Here is a tiny trained network, its code and every weight. The questions are about switching its units off for an input and a target symbol, where a switched-off unit gives its printed mean instead of its output.

import numpy as np


def w(rows, s, z=0):
    codes = np.array(rows[::2]) - 128.0
    scale = np.full(codes.shape[1], s)
    scale[-1] = z or s
    return codes * scale


def norm(h):
    return h / np.sqrt((h * h).mean(-1, keepdims=True) + 1e-5)


def f(y):
    return y / 2 * (1 + np.tanh(0.7978845608 * (y + 0.044715 * y**3)))


def softmax(a):
    e = np.exp(a - a.max(-1, keepdims=True))
    return e / e.sum(-1, keepdims=True)


def log_softmax(a):
    a = a - a.max(-1, keepdims=True)
    return a - np.log(np.exp(a).sum(-1, keepdims=True))


def net(x, mask):
    ids = ['γδεθμξψω'.index(c) for c in x.split()]
    T = len(ids)
    res = E[ids] + P[:T]
    u = 0
    for l in range(3):
        q, k, v = (norm(res) @ M[l].T for M in (Q, K, V))
        z = softmax(np.where(np.tri(T) > 0, q @ k.T / 3**0.5, -1e9)) @ v
        res = res + np.where(mask[u], z, O[l][:, -1]) @ O[l][:, :-1]
        u += 1
        y = f(norm(res) @ A[l][:, :-1].T + A[l][:, -1])
        res = res + np.where(mask[u : u + 12], y, B[l][:, -1]) @ B[l][:, :-1]
        u += 12
    return log_softmax(norm(res)[-1] @ U[:, :-1].T + U[:, -1])


Q, K, V, O, A, B = {}, {}, {}, {}, {}, {}
E = w([
[132,124,82,135,44],'γ',
[143,230,94,104,169],'δ',
[135,192,205,211,112],'ε',
[137,220,200,145,116],'θ',
[93,74,49,113,187],'μ',
[97,108,97,251,113],'ξ',
[102,92,150,99,238],'ψ',
[120,90,232,139,124],'ω',
],0.018)
P = w([
[254,65,146,125,143],'0',
[201,91,132,121,136],'1',
[164,104,142,120,154],'2',
[128,115,139,118,129],'3',
[97,131,140,109,128],'4',
[64,147,138,99,130],'5',
[39,162,135,101,121],'6',
[12,172,132,106,85],'7',
],0.0091)
Q[0] = w([
[126,22,188,31,154],'0.h0',
[103,143,5,118,143],'0.h0',
[194,47,136,114,201],'0.h0',
],0.012)
K[0] = w([
[233,125,82,172,127],'0.h0',
[19,105,170,172,138],'0.h0',
[248,80,115,140,116],'0.h0',
],0.013)
V[0] = w([
[166,134,196,23,181],'0.h0',
[165,116,230,83,29],'0.h0',
[172,253,30,181,163],'0.h0',
],0.0051)
O[0] = w([
[151,179,171,1,188,5],'0.h0',
[81,140,168,103,70,155],'0.h0',
[240,250,90,173,202,161],'0.h0',
],0.0086,0.0018)
A[0] = w([
[80,159,179,164,183,116],'0.n0',
[39,157,233,86,120,67],'0.n1',
[102,53,51,82,202,3],'0.n2',
[144,196,246,150,71,123],'0.n3',
[119,2,158,209,152,111],'0.n4',
[205,139,161,156,182,175],'0.n5',
[124,201,200,79,146,4],'0.n6',
[116,120,95,124,80,95],'0.n7',
[100,85,159,198,94,88],'0.n8',
[181,145,77,132,149,58],'0.n9',
[195,142,124,75,62,145],'0.n10',
[213,138,141,196,131,138],'0.n11',
],0.0077,0.0048)
B[0] = w([
[71,76,117,94,143,186],'0.n0',
[146,209,130,191,225,182],'0.n1',
[188,243,11,142,70,142],'0.n2',
[254,200,104,144,125,249],'0.n3',
[114,141,186,34,181,252],'0.n4',
[67,44,160,104,67,189],'0.n5',
[54,111,171,152,70,143],'0.n6',
[114,91,160,96,133,164],'0.n7',
[135,67,127,105,164,204],'0.n8',
[126,160,145,136,59,105],'0.n9',
[26,103,158,66,163,189],'0.n10',
[96,26,143,158,110,202],'0.n11',
],0.0061,0.0034)
Q[1] = w([
[122,81,219,103,172],'1.h0',
[11,136,92,101,94],'1.h0',
[132,94,96,115,172],'1.h0',
],0.012)
K[1] = w([
[206,90,217,23,132],'1.h0',
[12,140,114,126,169],'1.h0',
[166,105,108,116,179],'1.h0',
],0.011)
V[1] = w([
[192,67,254,173,113],'1.h0',
[144,124,186,145,184],'1.h0',
[234,179,144,83,53],'1.h0',
],0.0057)
O[1] = w([
[2,222,132,133,149,246],'1.h0',
[79,101,112,142,180,124],'1.h0',
[124,172,70,116,24,4],'1.h0',
],0.0075,0.0016)
A[1] = w([
[144,145,89,192,141,53],'1.n0',
[144,132,168,99,103,132],'1.n1',
[107,118,83,142,101,147],'1.n2',
[132,89,251,134,151,172],'1.n3',
[191,105,145,207,155,69],'1.n4',
[185,138,224,112,102,58],'1.n5',
[162,143,151,158,98,102],'1.n6',
[130,93,90,99,178,104],'1.n7',
[144,116,37,111,164,2],'1.n8',
[146,91,98,141,140,50],'1.n9',
[107,167,132,129,148,127],'1.n10',
[160,138,185,115,105,102],'1.n11',
],0.017,0.0067)
B[1] = w([
[102,80,129,210,186,158],'1.n0',
[126,181,137,127,153,154],'1.n1',
[125,165,136,145,167,201],'1.n2',
[162,245,134,76,144,255],'1.n3',
[59,194,126,85,146,180],'1.n4',
[157,218,186,20,123,160],'1.n5',
[126,148,116,52,155,160],'1.n6',
[114,88,103,83,145,180],'1.n7',
[118,116,209,164,41,141],'1.n8',
[121,153,168,165,120,138],'1.n9',
[127,77,137,154,60,167],'1.n10',
[130,203,158,71,133,148],'1.n11',
],0.011,0.0066)
Q[2] = w([
[3,180,126,60,201],'2.h0',
[253,203,175,187,184],'2.h0',
[205,238,118,199,94],'2.h0',
],0.0057)
K[2] = w([
[43,125,203,84,183],'2.h0',
[220,49,162,157,128],'2.h0',
[70,100,152,255,113],'2.h0',
],0.0088)
V[2] = w([
[189,136,151,229,144],'2.h0',
[102,89,1,125,159],'2.h0',
[81,69,199,135,124],'2.h0',
],0.0052)
O[2] = w([
[111,116,172,15,108,2],'2.h0',
[253,169,19,43,43,119],'2.h0',
[150,155,202,133,32,93],'2.h0',
],0.0029,0.0018)
A[2] = w([
[181,108,50,92,195,90],'2.n0',
[118,96,97,203,186,119],'2.n1',
[124,58,188,197,162,136],'2.n2',
[101,140,97,111,99,223],'2.n3',
[134,176,193,57,115,101],'2.n4',
[163,131,130,140,178,113],'2.n5',
[76,85,250,56,142,86],'2.n6',
[200,84,140,111,88,144],'2.n7',
[218,55,89,137,127,2],'2.n8',
[85,32,113,152,86,28],'2.n9',
[67,79,107,29,191,103],'2.n10',
[143,169,223,142,178,201],'2.n11',
],0.013,0.0058)
B[2] = w([
[195,135,108,191,187,162],'2.n0',
[105,116,183,146,163,195],'2.n1',
[85,193,125,117,189,175],'2.n2',
[128,119,134,125,169,213],'2.n3',
[124,116,187,152,118,230],'2.n4',
[91,98,82,152,116,137],'2.n5',
[25,135,117,101,60,172],'2.n6',
[81,136,148,163,96,136],'2.n7',
[178,126,247,118,114,131],'2.n8',
[146,127,104,136,91,164],'2.n9',
[152,24,124,58,138,211],'2.n10',
[169,91,107,138,77,254],'2.n11',
],0.014,0.0076)
U = w([
[104,70,51,174,30,140],'γ',
[237,130,84,196,138,122],'δ',
[104,184,21,65,137,52],'ε',
[152,206,184,24,134,118],'θ',
[171,60,231,183,64,122],'μ',
[65,104,160,201,196,152],'ξ',
[179,36,121,61,167,254],'ψ',
[2,47,170,55,65,5],'ω',
],0.0088,0.0031)

Each question gives the input, a string of symbols that net reads in full, and the target symbol t.
The units are the heads (3 rows each of Q, K, V and O) and the neurons (one row each of A and B). Each row of codes is followed by its name. A weight is (code - 128) times the scale printed after its matrix; where a second scale follows, it is the last column's (O, A, B and U).
mask holds one flag per unit, layer by layer, with each layer's heads first. A switched-off unit (its flag False) gives its mean, the last column of its rows in O or B, instead of its output. The means were averaged over made-up inputs and are rounded, as every weight is.
A unit's drop is (log p(t) with every unit on - log p(t) with that unit switched off) / (log p(t) with every unit on - log p(t) with every unit switched off).
The circuit of an input: a set's keep is (log p(t) with only the set's units on - log p(t) with every unit switched off) / (log p(t) with every unit on - log p(t) with every unit switched off). Starting from the 12 units with the biggest drops (on a tie, the unit counted first), units are removed one at a time, each time the one whose removal leaves the highest keep (on an exact tie, the one counted first), for as long as the keep stays at least 0.8.
units of the circuit, in order: the units of the circuit, biggest drop first
unit that matters most: the unit with the biggest drop
top k neurons in layer l: the k neurons of layer l with the biggest drops, biggest first
drop when u is switched off: that unit's drop, to one decimal
input γ γ γ, target γ: units of the circuit, in order => [1.n3 2.n10 2.n4]
input γ γ ψ δ ω, target θ: units of the circuit, in order => [1.n3]
input ε γ γ θ ψ ε μ μ, target μ: units of the circuit, in order => [0.n2 1.h0 1.n8]
input ψ γ γ γ γ μ γ, target μ: top 2 neurons in layer 2 => [2.n8 2.n7]
input ψ γ μ γ γ γ, target γ: units of the circuit, in order => [2.n1 0.h0]
input γ ε ε δ, target ε: top 2 neurons in layer 2 => [2.n4 2.n1]
input ψ ψ δ γ γ, target δ: top 2 neurons in layer 2 => [2.n10 2.n6]
input γ ξ γ δ, target ξ: top 3 neurons in layer 1 => [1.n3 1.n0 1.n10]
input ε γ δ μ, target μ: units of the circuit, in order => [0.n2 1.n8]
input θ θ γ ξ γ ε ε γ, target ε: top 3 neurons in layer 2 => [2.n4 2.n1 2.n11]
input ψ θ ε γ γ, target ε: top 3 neurons in layer 1 => [1.n5 1.n3 1.n8]
input ω ξ ξ ξ ω ξ δ, target ω: top 2 neurons in layer 1 => [1.n10 1.n3]
input ε ω μ θ γ μ, target ω: top 2 neurons in layer 0 => [0.n3 0.n2]
input ω θ ψ γ θ ω ξ, target ω: units of the circuit, in order => [0.h0]
input γ ξ ψ γ γ μ δ δ, target μ: top 3 neurons in layer 1 => [1.n4 1.n10 1.n8]
input γ ξ θ μ, target ξ: top 2 neurons in layer 1 => [1.n8 1.n0]
input θ ω ψ γ θ γ γ, target θ: top 3 neurons in layer 2 => [2.n11 2.n10 2.n6]
input γ δ ω γ ξ, target ω: top 2 neurons in layer 0 => [0.n4 0.n8]
input ε ε θ ε ω μ ψ ψ, target ψ: top 2 neurons in layer 2 => [2.n10 2.n0]
input θ γ γ ε δ ξ γ, target ξ: unit that matters most => 0.h0
input γ γ δ γ γ ψ ξ, target ψ: drop when 0.h0 is switched off => 0.5
input δ μ δ, target μ: drop when 0.n9 is switched off => 0.1
input ε ψ ε ξ γ γ μ γ, target μ: drop when 1.n3 is switched off => 0.3
